Read these off the matrix that follows. Counting starts at 1.
1) Report the entry in the bottom-right corner.
2) Report the bottom entry of the column that holds the largest entry.
3) Report the entry in the bottom-left corner.
4) Report the entry directly below the largest entry.
5) Report the entry at row 1, column 1.
6) Report the entry at row 1, column 3.
7) Report the entry just left of the largest entry.
8) Report the entry directly below -18.
[[ 76 -28 -41  49]
 [ 13  47  35 -43]
 [-47 -13 -11   7]
 [  2   2 -29  11]
 [-20 112  20 -80]
 [ 17 -93  38  39]
 [-52  61 -18 -32]
 [ 36 -13 108 -43]
 [ 37  17 -11   1]
 [ -8 -53  58  -2]]
1) -2
2) -53
3) -8
4) -93
5) 76
6) -41
7) -20
8) 108

Read these off the array that follows. Counting starts at 1.
1) Read off the entry in the top-right corner.
2) Read off the entry at row 3, column 1.
3) Read off the bottom-right entry.
4) Read off the entry at row 2, column 3.
5) Read off the entry in row 1 and column 3.
[[-82 -56  73 -29  11  -5   7  48 -56 -39  32 -34 109]
 [-30 -16  27  -9   4   0  -3  12 -14 -13  13 -12  36]
 [-41 -26  36 -15   4  -4   5  25 -27 -22  18 -17  57]
 [  1  -3   6   0   0   0  -6   1  -1   3   2   0   7]
 [ 27  15 -19   8  -3   8  -7 -17  20  14 -12  10 -32]
 [-82 -55  70 -28   9  -7   5  44 -56 -40  35 -34 105]
 [-48 -26  41 -17   2  -4   4  25 -26 -25  18 -18  62]
 [ 61  40 -51  19 -13   8  -9 -35  44  27 -22  23 -74]
 [-31 -18  28 -11   2  -1   2  18 -19 -15  13 -12  41]]
1) 109
2) -41
3) 41
4) 27
5) 73

X =
[[-12   5  18  -4  -4  -7  -5  -7   4]
 [  7  -2   3   1  16  -4   3   3  -8]
 [  2   3   3  -8   2   0   3   5   3]
 [  5   7   2  10  -1  14  -1 -10   3]
 [ 10  -4  11 -10   0  -4  -1   6  -5]
 [ -5  14   4  -2  -1  -3  79  -2   5]
 [ -6   4  -1  10  -4  -8  -3   7   3]
 [  2  -3  -6   6   2  -3  -1   4 -11]]
The fifth entry, reading row by row: -4
The largest entry in the first column -> 10
Find the top entry of the column that holds the smallest entry.
Answer: -12
Find the entry directly below the largest entry.
Answer: -3
Find the bottom entry of the column that holds the largest entry.
Answer: -1
Find the entry just right of the largest entry.
Answer: -2
The third largest entry -> 16
Find the top-right entry.
Answer: 4
The last entry, reading row by row is -11
The entry in the bottom-left corner -> 2
Find the last entry of the largest entry's row.
Answer: 5
Find the 3rd entry on the diagonal from the top-right corner.
Answer: 3
The 2nd entry on the main diagonal is -2
The maximum is 79
Find the third entry, reading row by row.
Answer: 18
The entry directly below the smallest entry is 7
Find the 4th entry, reading row by row.
Answer: -4
The entry just right of -12 -> 5

B =
[[  58  -37  -78   82  -12  -73   22   60  -42   37   67   63]
 [  15  -20    6    2  -47   14   -5    8   -4    0    2    7]
 [  22  -94   11   18   22  -37  -81 -106   99   72  -21   43]]
Indices start at 1.
The entry in the bottom-left corner -> 22
Report the smallest entry.
A: -106
The entry at row 2, column 1: 15
The entry in the top-right corner -> 63
Report the entry just right of 14.
A: -5
The entry at row 1, column 1: 58
The entry just left of 67: 37
Report the entry at row 1, column 2.
A: -37
The top entry of the column that holds the largest entry -> -42
The entry just right of the smallest entry -> 99
The entry in row 3 and column 2 -> -94
Report the entry just left of the smallest entry.
A: -81
Report the entry just right of the largest entry.
A: 72
The entry in the bottom-right corner -> 43

array([[ -2,  -2,   6,  -4,  -3,   1,   0,   0,   0,   1],
       [ 26,  56, -53,   7, -30,  56, -81,  19, -22,  32],
       [  0,  -5,  13,  -6,  -3,   0,   0,   4,  -8,  -1]])
Indices start at 1.
The entry just right of -8: -1
What is the entry at row 1, column 2? -2
What is the entry in the bottom-left corner? 0
The entry just left of -53 -> 56
What is the entry in the top-left corner? -2
The entry in the top-right corner is 1
The bottom entry of the column that holds the smallest entry: 0
The entry in row 1 and column 3 -> 6
The entry in row 3 and column 3: 13
What is the entry directly above the smallest entry? 0
The entry in row 2 and column 1 is 26

x = [-32  35   4  -3 -14  64  -3  -6   0 -27 -13  77 -74  54 -89 -53]
The first entry from the left?
Answer: -32
The 3rd entry is 4
The entry just right of -14?
Answer: 64
The third entry from the right?
Answer: 54
The entry just right of the largest entry?
Answer: -74
The entry just left of -27?
Answer: 0
The entry just right of 4 -> -3
